Below is a small trained network, with its code and all its weights. Each question gives an input and a class and asks what happens when units are switched off, that is, made to give their printed mean instead of their output.

import numpy as np


def w(rows, s, z=0):
    codes = np.array(rows[::2]) - 128.0
    scale = np.full(codes.shape[1], s)
    scale[-1] = z or s
    return codes * scale


def f(y):
    return y / 2 * (1 + np.tanh(0.7978845608 * (y + 0.044715 * y**3)))


def log_softmax(a):
    a = a - a.max(-1, keepdims=True)
    return a - np.log(np.exp(a).sum(-1, keepdims=True))


def net(x, mask):
    res = np.array(x, float).reshape(1, 3) / 4 @ E
    y = f(res @ A[0][:, :-1].T + A[0][:, -1])
    res = res + np.where(mask, y, B[0][:, -1]) @ B[0][:, :-1]
    return log_softmax(res[-1] @ U[:, :-1].T + U[:, -1])


A, B = {}, {}
E = w([
[165,2,113,68,67,61,166,94,151,116,82],'x0',
[56,106,103,61,114,161,67,186,143,227,89],'x1',
[175,105,71,108,161,96,72,201,195,80,212],'x2',
],0.0077)
A[0] = w([
[204,155,167,187,142,91,186,68,109,52,165,33],'n0',
[198,145,176,202,160,100,220,71,84,74,178,53],'n1',
[70,209,139,190,223,192,99,174,94,123,175,37],'n2',
[51,102,102,61,90,181,73,203,138,234,91,2],'n3',
[171,125,39,142,180,78,67,180,217,87,191,56],'n4',
[90,241,169,187,191,200,75,183,114,149,187,126],'n5',
[176,78,60,82,152,84,97,185,219,76,158,143],'n6',
[183,143,166,205,146,91,177,87,109,26,186,51],'n7',
[64,157,213,158,71,128,188,34,66,161,53,83],'n8',
[200,150,135,225,127,93,182,87,121,60,142,12],'n9',
[186,102,50,107,191,97,95,196,215,79,233,67],'n10',
[60,116,86,60,129,171,60,176,145,238,81,4],'n11',
[106,82,176,118,49,117,187,70,64,150,63,62],'n12',
[82,135,214,160,92,211,201,64,75,155,41,98],'n13',
[169,2,110,26,6,6,165,108,170,128,87,174],'n14',
],0.0047,0.00062)
B[0] = w([
[168,150,53,53,107,116,45,91,144,103,76,181],'n0',
[161,181,60,57,96,121,42,129,185,121,63,186],'n1',
[184,35,156,231,85,198,207,59,22,47,157,184],'n2',
[192,177,35,56,76,155,57,81,181,84,32,209],'n3',
[29,189,207,131,195,56,135,197,176,188,192,195],'n4',
[224,12,158,246,81,193,238,51,30,42,189,198],'n5',
[82,119,203,153,170,115,187,179,147,182,202,200],'n6',
[148,169,58,42,76,128,47,136,168,108,70,185],'n7',
[53,181,216,97,217,53,132,198,189,211,167,204],'n8',
[152,153,74,79,88,138,90,144,162,84,52,173],'n9',
[49,195,188,124,188,59,155,189,160,218,190,210],'n10',
[167,141,43,61,67,133,47,80,175,78,39,204],'n11',
[108,143,189,173,167,125,176,120,134,187,184,186],'n12',
[59,175,190,88,214,34,132,203,184,228,180,202],'n13',
[206,8,168,233,70,254,228,36,25,62,198,254],'n14',
],0.005,0.0069)
U = w([
[174,55,148,206,101,189,209,88,59,96,159,255],'0',
[21,169,188,119,202,50,135,171,159,186,159,107],'1',
[156,154,6,64,92,129,8,114,156,109,55,9],'2',
],0.014,0.00049)

Each question gives the input, the list of numbers given to net, and the class t.
The units are the neurons (one row each of A and B). Each row of codes is followed by its name. A weight is (code - 128) times the scale printed after its matrix; where a second scale follows, it is the last column's (A, B and U).
mask holds one flag per neuron, in row order. A switched-off neuron (its flag False) gives its mean, the last column of its row in B, instead of its output. The means were averaged over made-up inputs and are rounded, as every weight is.
A unit's drop is (log p(t) with every unit on - log p(t) with that unit switched off) / (log p(t) with every unit on - log p(t) with every unit switched off).
The circuit of an input: a set's keep is (log p(t) with only the set's units on - log p(t) with every unit switched off) / (log p(t) with every unit on - log p(t) with every unit switched off). Starting from the 12 units with the biggest drops (on a tie, the unit counted first), units are removed one at a time, each time the one whose removal leaves the highest keep (on an exact tie, the one counted first), for as long as the keep stays at least 0.8.
circuit, biggest first: the units of the circuit, biggest drop first
most important unit: the unit with the biggest drop
k most important neurons: the k neurons with the biggest drops, biggest first
drop when u is switched off: that unit's drop, to one decimal
input [-1,-2,-2], class 1: 2 most important neurons => n14, n3
input [3,-7,8], class 1: circuit, biggest first => n10
input [6,-8,7], class 2: 2 most important neurons => n7, n0
input [-7,8,-5], class 2: 2 most important neurons => n3, n11
input [5,-3,6], class 1: 4 most important neurons => n10, n4, n5, n2
input [4,-8,6], class 2: 2 most important neurons => n7, n0
input [-7,-8,8], class 1: 3 most important neurons => n10, n4, n14
input [2,6,7], class 1: 3 most important neurons => n10, n6, n4
input [-5,5,-5], class 0: 2 most important neurons => n5, n2
input [5,2,-7], class 1: 2 most important neurons => n8, n13
input [7,7,4], class 0: 2 most important neurons => n14, n6
input [-6,-7,2], class 2: 4 most important neurons => n7, n1, n14, n0
input [8,6,-3], class 0: drop when n14 is switched off => 3.5
input [5,-7,0], class 2: drop when n7 is switched off => 0.1
input [-8,3,-5], class 0: most important unit => n5
input [5,2,-8], class 1: drop when n13 is switched off => 0.2
input [1,5,-1], class 2: drop when n4 is switched off => 0.0
